Below are the code and all the weights of a small trained network. Each question names an input and a class and asks about switching units off, where a switched-off unit gives its printed mean instead of its output.

import numpy as np


def w(rows, s, z=0):
    codes = np.array(rows[::2]) - 128.0
    scale = np.full(codes.shape[1], s)
    scale[-1] = z or s
    return codes * scale


def f(y):
    return np.maximum(y, 0)


def log_softmax(a):
    a = a - a.max(-1, keepdims=True)
    return a - np.log(np.exp(a).sum(-1, keepdims=True))


def net(x, mask):
    res = np.array(x, float).reshape(1, 5) / 4 @ E
    y = f(res @ A[0][:, :-1].T + A[0][:, -1])
    res = res + np.where(mask, y, B[0][:, -1]) @ B[0][:, :-1]
    return log_softmax(res[-1] @ U[:, :-1].T + U[:, -1])


A, B = {}, {}
E = w([
[135,115,169,124,178,89,109,140,32],'x0',
[130,169,140,112,117,217,125,158,98],'x1',
[156,78,88,200,172,127,214,112,97],'x2',
[194,87,156,196,52,148,76,208,116],'x3',
[130,109,11,60,105,136,136,161,115],'x4',
],0.012)
A[0] = w([
[174,113,52,93,123,165,140,178,94,198],'N1',
[130,127,198,161,176,113,108,136,18,251],'N2',
[190,59,101,239,100,124,126,157,158,183],'N3',
[66,174,72,9,163,139,152,74,184,247],'N4',
[139,185,165,101,21,195,96,169,207,202],'N5',
[74,143,217,198,197,103,149,52,203,225],'N6',
],0.012,0.0029)
B[0] = w([
[89,157,79,171,132,201,151,152,56,193],'N1',
[171,119,222,100,160,119,117,186,48,219],'N2',
[145,88,97,220,32,62,164,121,137,218],'N3',
[71,92,10,60,203,91,173,143,185,249],'N4',
[121,138,192,103,53,193,65,152,210,224],'N5',
[157,173,237,141,230,99,163,100,226,237],'N6',
],0.012,0.019)
U = w([
[100,111,98,108,51,206,32,152,132,243],'0',
[61,127,19,101,183,140,151,107,169,183],'1',
[184,95,150,200,102,139,112,190,25,170],'2',
[125,147,154,168,115,165,105,101,230,30],'3',
[92,143,160,75,163,58,33,132,110,114],'4',
[127,102,80,254,63,69,167,89,170,180],'5',
[186,110,171,128,234,103,165,64,96,2],'6',
[88,158,39,200,119,147,166,83,69,66],'7',
],0.0077,0.0026)

Each question gives the input, the list of numbers given to net, and the class t.
The units are the neurons (one row each of A and B). Each row of codes is followed by its name. A weight is (code - 128) times the scale printed after its matrix; where a second scale follows, it is the last column's (A, B and U).
mask holds one flag per neuron, in row order. A switched-off neuron (its flag False) gives its mean, the last column of its row in B, instead of its output. The means were averaged over made-up inputs and are rounded, as every weight is.
A unit's drop is (log p(t) with every unit on - log p(t) with that unit switched off) / (log p(t) with every unit on - log p(t) with every unit switched off).
The circuit of an input: a set's keep is (log p(t) with only the set's units on - log p(t) with every unit switched off) / (log p(t) with every unit on - log p(t) with every unit switched off). Starting from all 6 units, units are removed one at a time, each time the one whose removal leaves the highest keep (on an exact tie, the one counted first), for as long as the keep stays at least 0.8.
circuit, biggest first: the units of the circuit, biggest drop first
top k neurons: the k neurons with the biggest drops, biggest first
drop of u: that unit's drop, to one decimal
input [6,-4,2,3,-2], class 2: top 2 neurons -> [N4; N2]
input [-4,-4,-1,5,2], class 5: top neuron -> [N3]
input [5,-8,-3,3,-1], class 2: top 3 neurons -> [N4; N6; N2]
input [-4,-3,4,-3,-2], class 6: top 2 neurons -> [N6; N5]
input [3,-5,-7,7,4], class 0: top 2 neurons -> [N6; N5]
input [8,-8,-7,-1,6], class 1: circuit, biggest first -> [N4; N5]
input [-7,7,1,-3,-2], class 1: top 4 neurons -> [N4; N2; N3; N6]
input [-4,-3,-1,-4,-3], class 1: top 3 neurons -> [N4; N2; N5]
input [1,-1,7,3,8], class 7: top 4 neurons -> [N1; N6; N5; N2]
input [-5,-6,6,-2,-5], class 6: top 3 neurons -> [N6; N5; N1]
input [-1,3,2,4,2], class 5: top 2 neurons -> [N2; N3]
input [4,-1,-7,8,-5], class 0: top 3 neurons -> [N5; N6; N1]
input [-6,0,0,4,8], class 0: drop of N5 -> 0.8
input [-2,7,-4,-6,-4], class 1: drop of N4 -> 3.5
input [1,-1,-7,-7,-2], class 1: drop of N4 -> 0.9
